Below are the code and all the weights of a small trained network. Each question names an input and a class and asks about switching units off, where a switched-off unit gives its printed mean instead of its output.

import numpy as np


def w(rows, s, z=0):
    codes = np.array(rows[::2]) - 128.0
    scale = np.full(codes.shape[1], s)
    scale[-1] = z or s
    return codes * scale


def norm(h):
    return h / np.sqrt((h * h).mean(-1, keepdims=True) + 1e-5)


def f(y):
    return y / 2 * (1 + np.tanh(0.7978845608 * (y + 0.044715 * y**3)))


def log_softmax(a):
    a = a - a.max(-1, keepdims=True)
    return a - np.log(np.exp(a).sum(-1, keepdims=True))


def net(x, mask):
    res = np.array(x, float).reshape(1, 4) / 4 @ E
    u = 0
    for l in range(3):
        y = f(norm(res) @ A[l][:, :-1].T + A[l][:, -1])
        res = res + np.where(mask[u : u + 12], y, B[l][:, -1]) @ B[l][:, :-1]
        u += 12
    return log_softmax(norm(res)[-1] @ U[:, :-1].T + U[:, -1])


A, B = {}, {}
E = w([
[117,179,44,60],'x0',
[75,199,156,210],'x1',
[2,46,151,43],'x2',
[111,35,70,211],'x3',
],0.0024)
A[0] = w([
[126,77,125,99,18],'0.n0',
[124,88,121,90,95],'0.n1',
[190,132,83,164,46],'0.n2',
[93,76,124,199,18],'0.n3',
[141,71,121,72,134],'0.n4',
[120,158,130,122,108],'0.n5',
[116,151,155,160,24],'0.n6',
[199,136,72,171,20],'0.n7',
[120,2,95,120,8],'0.n8',
[169,18,166,127,85],'0.n9',
[66,117,81,132,27],'0.n10',
[62,115,78,138,8],'0.n11',
],0.0089,0.0015)
B[0] = w([
[147,84,112,142,143],'0.n0',
[134,99,75,117,166],'0.n1',
[163,138,62,147,209],'0.n2',
[137,249,121,103,191],'0.n3',
[138,65,75,89,216],'0.n4',
[103,110,139,113,136],'0.n5',
[136,87,170,173,127],'0.n6',
[162,129,45,158,233],'0.n7',
[28,48,125,231,254],'0.n8',
[116,51,234,92,228],'0.n9',
[148,132,111,61,152],'0.n10',
[139,132,103,61,153],'0.n11',
],0.013,0.0023)
A[1] = w([
[117,127,124,163,116],'1.n0',
[85,150,192,145,112],'1.n1',
[161,108,128,85,231],'1.n2',
[127,117,120,157,73],'1.n3',
[187,105,134,83,156],'1.n4',
[27,151,48,166,245],'1.n5',
[128,100,118,116,42],'1.n6',
[94,162,220,153,112],'1.n7',
[138,115,128,114,198],'1.n8',
[120,140,99,2,140],'1.n9',
[253,154,53,223,1],'1.n10',
[142,84,116,122,58],'1.n11',
],0.0089,0.00088)
B[1] = w([
[130,137,147,97,134],'1.n0',
[118,173,87,146,150],'1.n1',
[127,148,154,158,146],'1.n2',
[127,132,151,126,131],'1.n3',
[126,158,151,133,142],'1.n4',
[164,166,198,80,178],'1.n5',
[125,139,131,182,132],'1.n6',
[109,182,76,159,164],'1.n7',
[129,137,135,149,135],'1.n8',
[176,156,223,124,191],'1.n9',
[250,92,26,104,255],'1.n10',
[124,138,151,221,139],'1.n11',
],0.017,0.0062)
A[2] = w([
[76,11,62,123,36],'2.n0',
[124,44,96,77,95],'2.n1',
[212,107,77,126,2],'2.n2',
[207,125,103,182,98],'2.n3',
[132,149,219,164,163],'2.n4',
[154,188,112,117,55],'2.n5',
[102,40,85,105,55],'2.n6',
[134,145,109,113,117],'2.n7',
[14,253,56,123,36],'2.n8',
[194,137,166,228,128],'2.n9',
[164,229,108,92,84],'2.n10',
[55,122,165,78,148],'2.n11',
],0.0066,0.00092)
B[2] = w([
[98,43,186,206,183],'2.n0',
[86,98,114,206,167],'2.n1',
[129,81,49,65,253],'2.n2',
[152,114,63,69,230],'2.n3',
[105,152,129,23,206],'2.n4',
[77,55,123,129,166],'2.n5',
[97,77,144,201,155],'2.n6',
[119,107,130,148,138],'2.n7',
[41,233,64,141,217],'2.n8',
[137,161,109,49,189],'2.n9',
[65,4,145,174,225],'2.n10',
[220,217,103,190,152],'2.n11',
],0.011,0.0025)
U = w([
[73,9,179,206,11],'0',
[150,170,228,58,186],'1',
[40,222,73,146,64],'2',
[217,80,25,96,250],'3',
],0.012,0.0011)

Each question gives the input, the list of numbers given to net, and the class t.
The units are the neurons (one row each of A and B). Each row of codes is followed by its name. A weight is (code - 128) times the scale printed after its matrix; where a second scale follows, it is the last column's (A, B and U).
mask holds one flag per neuron, layer by layer. A switched-off neuron (its flag False) gives its mean, the last column of its row in B, instead of its output. The means were averaged over made-up inputs and are rounded, as every weight is.
A unit's drop is (log p(t) with every unit on - log p(t) with that unit switched off) / (log p(t) with every unit on - log p(t) with every unit switched off).
The circuit of an input: a set's keep is (log p(t) with only the set's units on - log p(t) with every unit switched off) / (log p(t) with every unit on - log p(t) with every unit switched off). Starting from the 12 units with the biggest drops (on a tie, the unit counted first), units are removed one at a time, each time the one whose removal leaves the highest keep (on an exact tie, the one counted first), for as long as the keep stays at least 0.8.
units of the circuit, in order: the units of the circuit, biggest drop first
top k neurons: the k neurons with the biggest drops, biggest first
top k neurons in layer l: the k neurons of layer l with the biggest drops, biggest first
drop of u: that unit's drop, to one decimal
input [1,2,7,2], class 1: units of the circuit, in order : [1.n10, 1.n5]
input [1,8,2,4], class 1: units of the circuit, in order : [0.n11, 1.n9, 0.n8]
input [-4,-3,1,-6], class 1: units of the circuit, in order : [1.n10]
input [-2,-1,7,-4], class 1: top 2 neurons : [1.n10, 1.n9]
input [-5,3,7,0], class 2: top 2 neurons : [1.n10, 0.n3]
input [-1,-7,-3,6], class 0: top 2 neurons : [0.n9, 0.n8]
input [-3,0,6,-3], class 1: top 3 neurons in layer 1 : [1.n10, 1.n11, 1.n2]
input [8,-3,6,0], class 1: top 2 neurons : [1.n9, 1.n10]
input [-6,2,7,-7], class 2: top 2 neurons in layer 1 : [1.n10, 1.n7]
input [-7,0,3,-7], class 2: drop of 1.n10 : 0.3
input [2,-3,6,0], class 0: drop of 0.n8 : 0.2
input [-7,2,4,6], class 2: drop of 0.n3 : 0.7
input [-4,-3,-2,4], class 0: top 2 neurons in layer 1 : [1.n9, 1.n10]
input [-6,-3,6,3], class 0: top neuron : [0.n8]
